Below are the code and all the weights of a small trained network. Each question names an input and a class and asks about switching units off, where a switched-off unit gives its printed mean instead of its output.

import numpy as np


def w(rows, s, z=0):
    codes = np.array(rows[::2]) - 128.0
    scale = np.full(codes.shape[1], s)
    scale[-1] = z or s
    return codes * scale


def f(y):
    return y / 2 * (1 + np.tanh(0.7978845608 * (y + 0.044715 * y**3)))


def log_softmax(a):
    a = a - a.max(-1, keepdims=True)
    return a - np.log(np.exp(a).sum(-1, keepdims=True))


def net(x, mask):
    res = np.array(x, float).reshape(1, 6) / 4 @ E
    y = f(res @ A[0][:, :-1].T + A[0][:, -1])
    res = res + np.where(mask, y, B[0][:, -1]) @ B[0][:, :-1]
    return log_softmax(res[-1] @ U[:, :-1].T + U[:, -1])


A, B = {}, {}
E = w([
[52,65,192,207],'x0',
[254,107,190,100],'x1',
[120,210,171,105],'x2',
[241,116,164,207],'x3',
[128,176,68,157],'x4',
[165,154,152,185],'x5',
],0.008)
A[0] = w([
[124,102,110,90,61],'n1',
[71,110,159,46,209],'n2',
[205,193,198,173,240],'n3',
[104,193,64,174,115],'n4',
[198,192,69,9,208],'n5',
[107,5,79,139,145],'n6',
[149,7,145,100,208],'n7',
[81,59,57,198,253],'n8',
],0.013,0.006)
B[0] = w([
[86,222,115,159,129],'n1',
[122,49,147,6,188],'n2',
[118,16,189,175,247],'n3',
[115,63,65,126,165],'n4',
[148,77,20,140,243],'n5',
[167,151,32,96,190],'n6',
[238,97,46,145,203],'n7',
[127,25,92,126,217],'n8',
],0.016,0.014)
U = w([
[75,218,128,113,21],'0',
[88,187,147,93,3],'1',
[45,42,194,173,110],'2',
[142,42,62,96,231],'3',
[68,195,135,109,5],'4',
[213,37,236,135,23],'5',
[77,172,108,153,18],'6',
[100,96,161,1,82],'7',
],0.0079,0.0047)

Each question gives the input, the list of numbers given to net, and the class t.
The units are the neurons (one row each of A and B). Each row of codes is followed by its name. A weight is (code - 128) times the scale printed after its matrix; where a second scale follows, it is the last column's (A, B and U).
mask holds one flag per neuron, in row order. A switched-off neuron (its flag False) gives its mean, the last column of its row in B, instead of its output. The means were averaged over made-up inputs and are rounded, as every weight is.
A unit's drop is (log p(t) with every unit on - log p(t) with that unit switched off) / (log p(t) with every unit on - log p(t) with every unit switched off).
The circuit of an input: a set's keep is (log p(t) with only the set's units on - log p(t) with every unit switched off) / (log p(t) with every unit on - log p(t) with every unit switched off). Starting from all 8 units, units are removed one at a time, each time the one whose removal leaves the highest keep (on an exact tie, the one counted first), for as long as the keep stays at least 0.8.
units of the circuit, in order: the units of the circuit, biggest drop first
top k neurons: the k neurons with the biggest drops, biggest first
drop of u: that unit's drop, to one decimal
input [-1,2,-2,-4,-7,7], class 5: units of the circuit, in order : (n5; n6)
input [8,-4,7,-5,-4,-5], class 7: units of the circuit, in order : (n2; n5)
input [4,3,3,-3,4,2], class 5: units of the circuit, in order : (n5)
input [7,8,-4,5,4,-3], class 5: top 2 neurons : (n5; n3)
input [-1,-8,8,5,-1,-5], class 2: units of the circuit, in order : (n7; n5)
input [1,0,6,3,0,-5], class 2: top 3 neurons : (n7; n6; n5)
input [1,0,-3,1,-3,5], class 5: top 2 neurons : (n5; n4)
input [4,6,8,-7,0,2], class 7: top 2 neurons : (n2; n7)
input [-5,5,7,7,-2,2], class 5: drop of n3 : 1.2
input [4,5,0,0,8,0], class 2: drop of n7 : 0.2
input [5,8,3,2,4,5], class 5: drop of n7 : 0.0
